Below are the code and all the weights of a small trained network. Each question names an input and a class and asks about switching units off, where a switched-off unit gives its printed mean instead of its output.

import numpy as np


def w(rows, s, z=0):
    codes = np.array(rows[::2]) - 128.0
    scale = np.full(codes.shape[1], s)
    scale[-1] = z or s
    return codes * scale


def f(y):
    return y / 2 * (1 + np.tanh(0.7978845608 * (y + 0.044715 * y**3)))


def log_softmax(a):
    a = a - a.max(-1, keepdims=True)
    return a - np.log(np.exp(a).sum(-1, keepdims=True))


def net(x, mask):
    res = np.array(x, float).reshape(1, 4) / 4 @ E
    y = f(res @ A[0][:, :-1].T + A[0][:, -1])
    res = res + np.where(mask, y, B[0][:, -1]) @ B[0][:, :-1]
    return log_softmax(res[-1] @ U[:, :-1].T + U[:, -1])


A, B = {}, {}
E = w([
[127,106,125,44,2,88,103,145],'x0',
[120,141,147,124,133,136,133,143],'x1',
[248,167,225,172,83,76,158,98],'x2',
[132,57,47,148,132,103,213,232],'x3',
],0.019)
A[0] = w([
[143,124,114,156,231,153,172,145,181],'n1',
[125,138,144,175,186,104,121,101,223],'n2',
[119,116,144,7,48,64,107,161,139],'n3',
[106,178,131,92,141,166,47,54,209],'n4',
[199,207,133,188,159,108,158,97,156],'n5',
[224,132,167,165,101,69,225,134,2],'n6',
[194,200,191,129,87,130,122,52,108],'n7',
],0.014,0.009)
B[0] = w([
[110,37,123,172,164,97,93,138,222],'n1',
[172,156,131,119,166,114,170,118,198],'n2',
[86,50,117,90,14,166,87,153,241],'n3',
[63,141,203,67,173,71,171,68,232],'n4',
[202,183,139,136,133,138,139,128,226],'n5',
[48,101,173,48,161,70,159,33,223],'n6',
[154,89,82,242,119,148,2,149,252],'n7',
],0.014,0.031)
U = w([
[120,147,169,107,213,108,187,67,254],'0',
[138,53,90,216,124,141,61,151,155],'1',
[109,114,197,39,86,125,120,69,105],'2',
[122,100,2,83,100,171,217,229,21],'3',
[218,219,151,193,140,145,122,113,94],'4',
],0.014,0.0073)

Each question gives the input, the list of numbers given to net, and the class t.
The units are the neurons (one row each of A and B). Each row of codes is followed by its name. A weight is (code - 128) times the scale printed after its matrix; where a second scale follows, it is the last column's (A, B and U).
mask holds one flag per neuron, in row order. A switched-off neuron (its flag False) gives its mean, the last column of its row in B, instead of its output. The means were averaged over made-up inputs and are rounded, as every weight is.
A unit's drop is (log p(t) with every unit on - log p(t) with that unit switched off) / (log p(t) with every unit on - log p(t) with every unit switched off).
The circuit of an input: a set's keep is (log p(t) with only the set's units on - log p(t) with every unit switched off) / (log p(t) with every unit on - log p(t) with every unit switched off). Starting from all 7 units, units are removed one at a time, each time the one whose removal leaves the highest keep (on an exact tie, the one counted first), for as long as the keep stays at least 0.8.
circuit, biggest first: the units of the circuit, biggest drop first
most important unit: the unit with the biggest drop
top k neurons: the k neurons with the biggest drops, biggest first
drop of u: that unit's drop, to one decimal
input [0,0,3,5], class 0: most important unit	n3
input [6,3,-8,2], class 3: circuit, biggest first	[n7, n6]
input [-2,-8,5,-3], class 4: top 2 neurons	[n7, n5]
input [4,-8,6,0], class 1: top 2 neurons	[n7, n4]
input [8,0,0,6], class 3: circuit, biggest first	[n4, n7]
input [-2,5,1,-2], class 4: top 2 neurons	[n6, n3]
input [-6,-6,1,-5], class 4: top 3 neurons	[n6, n7, n5]
input [2,-2,3,-1], class 1: top 2 neurons	[n4, n7]
input [-7,-3,3,-5], class 4: top 2 neurons	[n5, n7]
input [7,-7,-4,7], class 3: drop of n7	0.2
input [5,8,-2,7], class 3: drop of n7	0.4
input [2,-5,7,8], class 2: drop of n5	0.0
